Below is a small trained network, with its code and all its weights. Each question gives an input and a class and asks what happens when units are switched off, that is, made to give their printed mean instead of their output.

import numpy as np


def w(rows, s, z=0):
    codes = np.array(rows[::2]) - 128.0
    scale = np.full(codes.shape[1], s)
    scale[-1] = z or s
    return codes * scale


def f(y):
    return np.maximum(y, 0)


def log_softmax(a):
    a = a - a.max(-1, keepdims=True)
    return a - np.log(np.exp(a).sum(-1, keepdims=True))


def net(x, mask):
    res = np.array(x, float).reshape(1, 5) / 4 @ E
    y = f(res @ A[0][:, :-1].T + A[0][:, -1])
    res = res + np.where(mask, y, B[0][:, -1]) @ B[0][:, :-1]
    return log_softmax(res[-1] @ U[:, :-1].T + U[:, -1])


A, B = {}, {}
E = w([
[128,144,108,142,204,73,152,243,173,119],'x0',
[139,211,135,176,134,220,167,117,178,155],'x1',
[34,104,138,117,97,135,9,172,132,104],'x2',
[75,128,88,70,138,188,166,126,118,61],'x3',
[158,224,84,110,114,69,91,95,133,143],'x4',
],0.015)
A[0] = w([
[145,80,163,62,107,43,119,134,64,82,90],'N0',
[127,38,205,166,131,163,162,143,145,124,51],'N1',
[124,146,180,128,103,143,129,60,73,144,35],'N2',
[99,193,198,158,110,164,101,131,160,92,117],'N3',
[125,136,51,99,154,169,130,106,101,104,92],'N4',
[149,133,185,213,177,117,100,116,123,157,47],'N5',
[145,104,103,141,125,80,195,116,64,134,47],'N6',
[169,159,177,156,108,80,95,90,133,161,93],'N7',
[201,116,113,154,182,105,246,36,107,120,3],'N8',
[168,127,252,133,107,87,103,124,147,119,59],'N9',
[102,164,114,80,122,136,154,111,127,40,97],'N10',
[132,108,107,122,98,177,138,61,88,178,20],'N11',
[143,95,125,121,92,154,71,73,115,112,109],'N12',
],0.011,0.0036)
B[0] = w([
[174,217,194,154,66,252,158,113,218,192,208],'N0',
[214,183,52,123,128,17,79,35,193,113,203],'N1',
[136,152,95,70,146,140,131,191,98,201,185],'N2',
[103,169,156,170,99,189,115,90,198,104,189],'N3',
[126,66,175,79,123,87,172,69,114,52,177],'N4',
[138,121,254,68,156,144,120,146,68,132,189],'N5',
[87,154,154,121,137,143,85,150,143,202,173],'N6',
[174,65,105,92,147,116,125,78,121,81,196],'N7',
[24,113,142,212,96,131,60,140,169,131,248],'N8',
[120,36,152,100,140,154,175,123,71,64,172],'N9',
[166,72,164,63,163,83,115,93,87,131,185],'N10',
[175,135,142,35,150,107,136,222,182,148,190],'N11',
[145,118,85,99,137,113,104,228,113,200,186],'N12',
],0.0083,0.017)
U = w([
[16,77,141,141,82,124,42,146,145,138,134],'0',
[140,169,171,138,106,209,198,99,162,145,88],'1',
[124,124,102,93,214,99,157,252,156,156,147],'2',
[111,39,196,86,168,121,154,67,101,104,46],'3',
[158,177,75,114,109,32,84,36,142,131,206],'4',
[126,111,110,139,135,138,145,144,111,134,253],'5',
],0.013,0.0039)

Each question gives the input, the list of numbers given to net, and the class t.
The units are the neurons (one row each of A and B). Each row of codes is followed by its name. A weight is (code - 128) times the scale printed after its matrix; where a second scale follows, it is the last column's (A, B and U).
mask holds one flag per neuron, in row order. A switched-off neuron (its flag False) gives its mean, the last column of its row in B, instead of its output. The means were averaged over made-up inputs and are rounded, as every weight is.
A unit's drop is (log p(t) with every unit on - log p(t) with that unit switched off) / (log p(t) with every unit on - log p(t) with every unit switched off).
The circuit of an input: a set's keep is (log p(t) with only the set's units on - log p(t) with every unit switched off) / (log p(t) with every unit on - log p(t) with every unit switched off). Starting from the 12 units with the biggest drops (on a tie, the unit counted first), units are removed one at a time, each time the one whose removal leaves the highest keep (on an exact tie, the one counted first), for as long as the keep stays at least 0.8.
units of the circuit, in order: the units of the circuit, biggest drop first
most important unit: the unit with the biggest drop
k most important neurons: the k neurons with the biggest drops, biggest first
drop of u: that unit's drop, to one decimal
input [-2,-3,-8,-5,4], class 0: most important unit => N8
input [8,7,8,6,-3], class 0: 2 most important neurons => [N3 N0]
input [-2,7,5,-6,2], class 1: 2 most important neurons => [N8 N3]
input [-8,1,-5,7,6], class 2: units of the circuit, in order => [N11 N2]
input [-4,6,5,1,-1], class 1: 3 most important neurons => [N8 N3 N6]
input [-3,4,3,4,-5], class 4: 3 most important neurons => [N1 N0 N8]
input [0,-5,-2,-6,0], class 3: 3 most important neurons => [N9 N7 N3]
input [2,-5,4,7,5], class 3: 3 most important neurons => [N10 N1 N8]
input [-2,-3,-5,-2,5], class 0: 2 most important neurons => [N8 N1]
input [2,0,7,6,-8], class 4: units of the circuit, in order => [N1 N8]
input [-7,-4,-6,-4,4], class 2: 2 most important neurons => [N11 N2]
input [-4,5,5,8,2], class 3: 3 most important neurons => [N10 N4 N8]
input [-4,6,4,-8,4], class 3: 2 most important neurons => [N7 N0]
input [0,2,-1,5,-4], class 3: units of the circuit, in order => [N0]
input [-1,1,-5,7,-6], class 3: 2 most important neurons => [N4 N10]
input [6,6,0,3,-8], class 4: 2 most important neurons => [N1 N0]
input [-3,2,-2,-7,-7], class 3: 2 most important neurons => [N9 N5]
input [-2,5,7,-6,-8], class 4: drop of N1 => 1.1
input [6,2,-5,-8,1], class 3: drop of N7 => 0.1
input [-7,-4,4,1,-4], class 2: most important unit => N12
input [-2,-2,-3,-1,-5], class 4: drop of N1 => 0.9
